Here is a tiny trained network, its code and every weight. The questions are about switching its units off for an input and a target symbol, where a switched-off unit gives its printed mean instead of its output.

import numpy as np


def w(rows, s, z=0):
    codes = np.array(rows[::2]) - 128.0
    scale = np.full(codes.shape[1], s)
    scale[-1] = z or s
    return codes * scale


def norm(h):
    return h / np.sqrt((h * h).mean(-1, keepdims=True) + 1e-5)


def f(y):
    return np.maximum(y, 0)


def softmax(a):
    e = np.exp(a - a.max(-1, keepdims=True))
    return e / e.sum(-1, keepdims=True)


def log_softmax(a):
    a = a - a.max(-1, keepdims=True)
    return a - np.log(np.exp(a).sum(-1, keepdims=True))


def net(x, mask):
    ids = ['ΓΘΛΠΣαβμξτφψω'.index(c) for c in x.split()]
    T = len(ids)
    res = E[ids] + P[:T]
    r = norm(res)
    for j in range(2):
        rows = slice(4 * j, 4 * j + 4)
        q, k, v = (r @ M[0][rows].T for M in (Q, K, V))
        z = softmax(np.where(np.tri(T) > 0, q @ k.T / 4**0.5, -1e9)) @ v
        o = O[0][rows]
        res = res + np.where(mask[j], z, o[:, -1]) @ o[:, :-1]
    y = f(norm(res) @ A[0][:, :-1].T + A[0][:, -1])
    res = res + np.where(mask[2:18], y, B[0][:, -1]) @ B[0][:, :-1]
    return log_softmax(norm(res)[-1] @ U[:, :-1].T + U[:, -1])


Q, K, V, O, A, B = {}, {}, {}, {}, {}, {}
E = w([
[182,134,20,59],'Γ',
[103,166,168,164],'Θ',
[158,116,172,142],'Λ',
[120,128,164,120],'Π',
[126,129,164,126],'Σ',
[123,122,161,119],'α',
[121,126,165,93],'β',
[109,143,76,100],'μ',
[152,168,20,115],'ξ',
[120,198,54,120],'τ',
[173,147,5,145],'φ',
[82,195,160,148],'ψ',
[84,24,80,130],'ω',
],0.02)
P = w([
[18,220,253,5],'0',
[38,225,182,147],'1',
[117,152,168,69],'2',
[167,75,136,133],'3',
[154,125,181,161],'4',
[180,116,210,198],'5',
],0.0059)
Q[0] = w([
[51,108,49,145],'H0',
[208,244,166,96],'H0',
[114,49,126,165],'H0',
[67,98,114,196],'H0',
[114,86,94,115],'H1',
[139,62,109,167],'H1',
[178,172,235,106],'H1',
[150,117,108,100],'H1',
],0.011)
K[0] = w([
[155,157,96,122],'H0',
[182,2,63,148],'H0',
[231,206,170,97],'H0',
[163,150,166,190],'H0',
[92,59,149,164],'H1',
[150,180,111,104],'H1',
[223,146,176,234],'H1',
[37,134,240,214],'H1',
],0.0084)
V[0] = w([
[250,203,155,89],'H0',
[90,56,203,136],'H0',
[216,201,181,152],'H0',
[83,115,1,179],'H0',
[197,126,122,42],'H1',
[169,212,130,79],'H1',
[140,156,180,194],'H1',
[72,121,115,144],'H1',
],0.0089)
O[0] = w([
[32,254,82,116,165],'H0',
[190,86,116,228,56],'H0',
[101,195,98,71,118],'H0',
[142,63,97,150,94],'H0',
[113,159,171,118,145],'H1',
[125,206,191,15,252],'H1',
[43,188,86,111,130],'H1',
[191,102,238,161,143],'H1',
],0.0049,0.0035)
A[0] = w([
[225,83,129,195,224],'N0',
[101,190,9,157,126],'N1',
[144,95,118,44,123],'N2',
[89,151,207,109,100],'N3',
[162,83,131,168,155],'N4',
[110,139,171,169,190],'N5',
[160,215,183,102,112],'N6',
[80,187,112,137,167],'N7',
[217,138,89,174,181],'N8',
[116,131,199,144,145],'N9',
[56,87,125,227,169],'N10',
[63,127,151,132,71],'N11',
[107,147,116,159,4],'N12',
[148,131,235,159,217],'N13',
[108,119,176,130,90],'N14',
[92,174,91,209,222],'N15',
],0.012,0.0021)
B[0] = w([
[63,33,158,69,159],'N0',
[130,182,99,47,198],'N1',
[143,134,149,247,193],'N2',
[105,161,62,147,224],'N3',
[141,103,160,89,145],'N4',
[186,90,78,17,174],'N5',
[187,51,102,207,254],'N6',
[192,88,106,110,215],'N7',
[27,125,88,109,154],'N8',
[128,210,31,101,187],'N9',
[205,43,83,67,143],'N10',
[99,187,161,3,161],'N11',
[76,240,188,141,131],'N12',
[95,164,101,80,212],'N13',
[149,125,135,45,159],'N14',
[212,64,186,138,167],'N15',
],0.0057,0.0088)
U = w([
[158,118,174,180,171],'Γ',
[228,154,60,187,138],'Θ',
[110,203,88,16,212],'Λ',
[96,130,157,137,27],'Π',
[238,133,194,199,195],'Σ',
[130,133,190,133,91],'α',
[87,126,155,127,3],'β',
[106,91,160,93,9],'μ',
[48,124,116,166,56],'ξ',
[147,123,193,116,46],'τ',
[79,117,159,135,136],'φ',
[70,124,122,156,63],'ψ',
[128,2,148,81,153],'ω',
],0.0095,0.0026)

Each question gives the input, a string of symbols that net reads in full, and the target symbol t.
The units are the heads (4 rows each of Q, K, V and O) and the neurons (one row each of A and B). Each row of codes is followed by its name. A weight is (code - 128) times the scale printed after its matrix; where a second scale follows, it is the last column's (O, A, B and U).
mask holds one flag per unit, heads first, then neurons. A switched-off unit (its flag False) gives its mean, the last column of its rows in O or B, instead of its output. The means were averaged over made-up inputs and are rounded, as every weight is.
A unit's drop is (log p(t) with every unit on - log p(t) with that unit switched off) / (log p(t) with every unit on - log p(t) with every unit switched off).
The circuit of an input: a set's keep is (log p(t) with only the set's units on - log p(t) with every unit switched off) / (log p(t) with every unit on - log p(t) with every unit switched off). Starting from the 12 units with the biggest drops (on a tie, the unit counted first), units are removed one at a time, each time the one whose removal leaves the highest keep (on an exact tie, the one counted first), for as long as the keep stays at least 0.8.
circuit, biggest first: the units of the circuit, biggest drop first
most important unit: the unit with the biggest drop
k most important neurons: the k neurons with the biggest drops, biggest first
which heads matter: for each layer, one digit per head in row order, 1 if its drop is at least 0.15 and else 0, layers parted by /
drop of u: that unit's drop, to one decimal
input Π τ α Λ, target Λ: circuit, biggest first => (N13)
input Π ψ μ τ μ, target Θ: which heads matter => 01
input φ φ μ τ μ μ, target Σ: which heads matter => 01
input Θ β Θ μ μ α, target Λ: which heads matter => 00
input Λ τ μ Λ μ φ, target Λ: which heads matter => 00
input τ Π β ω τ, target ω: circuit, biggest first => (H0, N0)
input ξ μ ω μ, target ω: circuit, biggest first => (H1, H0, N0)
input Λ μ Π μ Σ φ, target Λ: 3 most important neurons => (N1, N6, N8)
input μ Θ Λ Λ, target Θ: circuit, biggest first => (H0, H1, N6)
input Σ Λ μ μ ω μ, target ω: which heads matter => 10
input Π Π Λ Π μ Λ, target Θ: 4 most important neurons => (N6, N1, N11, N15)
input τ μ Θ μ μ, target Σ: 3 most important neurons => (N2, N3, N9)
input Λ Σ μ μ Λ Θ, target Λ: drop of N5 => 0.2
input μ ψ μ, target Θ: drop of N15 => 0.2
input φ μ Λ, target Λ: drop of N2 => 0.1
input Λ μ τ μ ω Λ, target ω: drop of N15 => 0.0
input Θ μ μ Π μ Σ, target Λ: most important unit => N13
